Below is a small trained network, with its code and all its weights. Each question gives an input and a target symbol and asks what happens when units are switched off, that is, made to give their printed mean instead of their output.

import numpy as np


def w(rows, s, z=0):
    codes = np.array(rows[::2]) - 128.0
    scale = np.full(codes.shape[1], s)
    scale[-1] = z or s
    return codes * scale


def norm(h):
    return h / np.sqrt((h * h).mean(-1, keepdims=True) + 1e-5)


def f(y):
    return y / 2 * (1 + np.tanh(0.7978845608 * (y + 0.044715 * y**3)))


def softmax(a):
    e = np.exp(a - a.max(-1, keepdims=True))
    return e / e.sum(-1, keepdims=True)


def log_softmax(a):
    a = a - a.max(-1, keepdims=True)
    return a - np.log(np.exp(a).sum(-1, keepdims=True))


def net(x, mask):
    ids = ['ΛΞΣζθπτψω'.index(c) for c in x.split()]
    T = len(ids)
    res = E[ids] + P[:T]
    q, k, v = (norm(res) @ M[0].T for M in (Q, K, V))
    z = softmax(np.where(np.tri(T) > 0, q @ k.T / 2**0.5, -1e9)) @ v
    res = res + np.where(mask[0], z, O[0][:, -1]) @ O[0][:, :-1]
    y = f(norm(res) @ A[0][:, :-1].T + A[0][:, -1])
    res = res + np.where(mask[1:13], y, B[0][:, -1]) @ B[0][:, :-1]
    return log_softmax(norm(res)[-1] @ U[:, :-1].T + U[:, -1])


Q, K, V, O, A, B = {}, {}, {}, {}, {}, {}
E = w([
[104,114,96,177],'Λ',
[153,98,162,148],'Ξ',
[161,109,136,135],'Σ',
[159,142,163,102],'ζ',
[141,81,122,122],'θ',
[148,81,142,91],'π',
[149,121,159,180],'τ',
[109,147,96,199],'ψ',
[187,195,138,251],'ω',
],0.025)
P = w([
[55,53,132,140],'0',
[133,59,27,113],'1',
[39,91,1,9],'2',
[76,61,36,37],'3',
[65,65,23,12],'4',
[89,38,60,16],'5',
[107,24,69,48],'6',
],0.0049)
Q[0] = w([
[92,243,253,109],'H0',
[219,128,155,174],'H0',
],0.0066)
K[0] = w([
[123,73,146,73],'H0',
[123,95,1,53],'H0',
],0.0074)
V[0] = w([
[254,215,110,146],'H0',
[171,139,250,58],'H0',
],0.0069)
O[0] = w([
[96,152,247,140,124],'H0',
[200,184,126,78,3],'H0',
],0.012,0.0031)
A[0] = w([
[244,116,135,39,61],'N0',
[189,132,195,109,100],'N1',
[142,148,184,137,117],'N2',
[130,202,196,130,75],'N3',
[148,116,95,181,222],'N4',
[84,205,122,155,55],'N5',
[151,83,96,100,112],'N6',
[21,152,152,109,196],'N7',
[119,164,108,187,254],'N8',
[151,130,194,133,112],'N9',
[154,125,126,139,136],'N10',
[112,93,147,4,79],'N11',
],0.012,0.0037)
B[0] = w([
[113,203,133,153,161],'N0',
[81,183,112,76,143],'N1',
[140,142,115,96,139],'N2',
[120,237,50,130,133],'N3',
[127,107,123,31,254],'N4',
[81,108,112,145,129],'N5',
[96,190,2,116,163],'N6',
[205,101,190,142,150],'N7',
[160,76,168,78,229],'N8',
[124,180,140,93,149],'N9',
[151,78,86,86,145],'N10',
[172,81,175,103,168],'N11',
],0.0082,0.007)
U = w([
[123,208,169,205,141],'Λ',
[118,220,166,85,187],'Ξ',
[196,108,137,28,185],'Σ',
[120,184,127,89,76],'ζ',
[88,99,124,213,132],'θ',
[129,176,144,108,2],'π',
[171,129,113,111,70],'τ',
[84,170,125,145,66],'ψ',
[211,145,254,158,229],'ω',
],0.0086,0.0031)

Each question gives the input, a string of symbols that net reads in full, and the target symbol t.
The units are the heads (2 rows each of Q, K, V and O) and the neurons (one row each of A and B). Each row of codes is followed by its name. A weight is (code - 128) times the scale printed after its matrix; where a second scale follows, it is the last column's (O, A, B and U).
mask holds one flag per unit, heads first, then neurons. A switched-off unit (its flag False) gives its mean, the last column of its rows in O or B, instead of its output. The means were averaged over made-up inputs and are rounded, as every weight is.
A unit's drop is (log p(t) with every unit on - log p(t) with that unit switched off) / (log p(t) with every unit on - log p(t) with every unit switched off).
The circuit of an input: a set's keep is (log p(t) with only the set's units on - log p(t) with every unit switched off) / (log p(t) with every unit on - log p(t) with every unit switched off). Starting from the 12 units with the biggest drops (on a tie, the unit counted first), units are removed one at a time, each time the one whose removal leaves the highest keep (on an exact tie, the one counted first), for as long as the keep stays at least 0.8.
circuit, biggest first: the units of the circuit, biggest drop first
k most important neurons: the k neurons with the biggest drops, biggest first
drop of u: that unit's drop, to one decimal
input τ ω θ, target ω: circuit, biggest first -> H0, N7, N4
input ω Λ ω ω ω π, target ω: circuit, biggest first -> H0, N4, N7
input τ τ ω ω Λ, target ω: circuit, biggest first -> H0, N7
input τ τ ω ω ω Ξ Σ, target ω: most important neuron -> N4
input ψ Σ Λ ω ψ Λ Σ, target θ: circuit, biggest first -> H0, N8
input ζ τ Λ ζ, target Ξ: 2 most important neurons -> N0, N1
input ω τ Ξ, target ω: 2 most important neurons -> N4, N7
input Λ Λ τ, target θ: drop of H0 -> 1.3
input ω ω θ ω Ξ, target ω: drop of H0 -> 1.5
input θ ω τ τ ψ Λ ζ, target Ξ: drop of N6 -> 0.2
input Λ ψ ψ ω ω Σ Σ, target θ: drop of N11 -> 0.1
